Here is a tiny trained network, its code and every weight. The questions are about switching its units off for an input and a class, where a switched-off unit gives its printed mean instead of its output.

import numpy as np


def w(rows, s, z=0):
    codes = np.array(rows[::2]) - 128.0
    scale = np.full(codes.shape[1], s)
    scale[-1] = z or s
    return codes * scale


def f(y):
    return y / 2 * (1 + np.tanh(0.7978845608 * (y + 0.044715 * y**3)))


def log_softmax(a):
    a = a - a.max(-1, keepdims=True)
    return a - np.log(np.exp(a).sum(-1, keepdims=True))


def net(x, mask):
    res = np.array(x, float).reshape(1, 2) / 4 @ E
    y = f(res @ A[0][:, :-1].T + A[0][:, -1])
    res = res + np.where(mask, y, B[0][:, -1]) @ B[0][:, :-1]
    return log_softmax(res[-1] @ U[:, :-1].T + U[:, -1])


A, B = {}, {}
E = w([
[35,98,152,27,244,87],'x0',
[177,238,248,94,155,221],'x1',
],0.011)
A[0] = w([
[169,115,139,190,69,139,108],'N1',
[118,76,106,147,107,69,105],'N2',
[77,12,118,136,105,88,90],'N3',
[36,138,173,158,78,120,253],'N4',
[123,136,134,137,121,111,252],'N5',
[163,177,137,121,180,171,151],'N6',
[210,155,148,56,178,189,107],'N7',
[164,165,46,151,78,176,112],'N8',
[183,130,185,207,92,96,148],'N9',
[128,131,157,123,122,135,92],'N10',
[177,160,77,152,75,158,108],'N11',
[93,130,146,141,71,142,169],'N12',
[132,109,71,148,129,74,176],'N13',
[155,149,142,103,120,117,110],'N14',
[30,142,110,94,156,161,92],'N15',
[117,93,136,85,246,102,114],'N16',
[72,194,191,190,123,160,115],'N17',
[75,128,70,131,59,97,89],'N18',
[180,120,193,195,126,147,222],'N19',
[92,121,91,178,146,112,94],'N20',
[127,154,231,144,126,112,123],'N21',
],0.012,0.011)
B[0] = w([
[80,159,225,80,170,73,220],'N1',
[153,157,95,100,62,144,206],'N2',
[121,179,93,69,45,80,233],'N3',
[49,55,73,212,189,241,233],'N4',
[82,35,28,167,225,210,233],'N5',
[104,148,64,98,62,172,210],'N6',
[139,178,54,74,45,82,221],'N7',
[54,153,180,54,164,39,222],'N8',
[83,167,120,118,158,99,225],'N9',
[178,186,138,68,113,105,129],'N10',
[58,153,176,81,159,19,218],'N11',
[113,129,131,124,171,149,171],'N12',
[123,149,48,93,89,177,235],'N13',
[196,162,116,92,135,121,138],'N14',
[119,185,189,62,145,1,184],'N15',
[17,143,211,79,160,70,238],'N16',
[105,136,96,125,70,143,190],'N17',
[108,161,150,67,57,149,198],'N18',
[106,139,83,98,162,152,250],'N19',
[162,168,162,154,64,61,164],'N20',
[151,167,75,100,65,135,193],'N21',
],0.0087,0.012)
U = w([
[11,173,176,105,184,73,109],'0',
[93,177,26,115,14,145,66],'1',
[46,103,23,168,229,213,254],'2',
[119,66,187,173,147,195,61],'3',
[197,104,184,165,135,104,82],'4',
[140,100,119,192,193,99,77],'5',
],0.011,0.0073)

Each question gives the input, the list of numbers given to net, and the class t.
The units are the neurons (one row each of A and B). Each row of codes is followed by its name. A weight is (code - 128) times the scale printed after its matrix; where a second scale follows, it is the last column's (A, B and U).
mask holds one flag per neuron, in row order. A switched-off neuron (its flag False) gives its mean, the last column of its row in B, instead of its output. The means were averaged over made-up inputs and are rounded, as every weight is.
A unit's drop is (log p(t) with every unit on - log p(t) with that unit switched off) / (log p(t) with every unit on - log p(t) with every unit switched off).
most important unit: the unit with the biggest drop
k most important neurons: the k neurons with the biggest drops, biggest first
drop of u: that unit's drop, to one decimal
input [-8,7], class 0: 3 most important neurons : (N1 N11 N8)
input [1,3], class 2: most important unit : N3
input [6,-8], class 1: 2 most important neurons : (N3 N13)
input [7,8], class 1: 2 most important neurons : (N7 N6)
input [-7,7], class 0: 2 most important neurons : (N1 N11)
input [-3,-2], class 2: 2 most important neurons : (N16 N15)
input [-3,3], class 2: 3 most important neurons : (N16 N3 N15)
input [-4,4], class 0: 3 most important neurons : (N13 N11 N1)
input [5,6], class 1: drop of N7 : 0.4
input [-4,1], class 0: drop of N11 : 0.3
input [3,1], class 2: drop of N8 : 0.2
input [5,-8], class 1: drop of N6 : 0.0
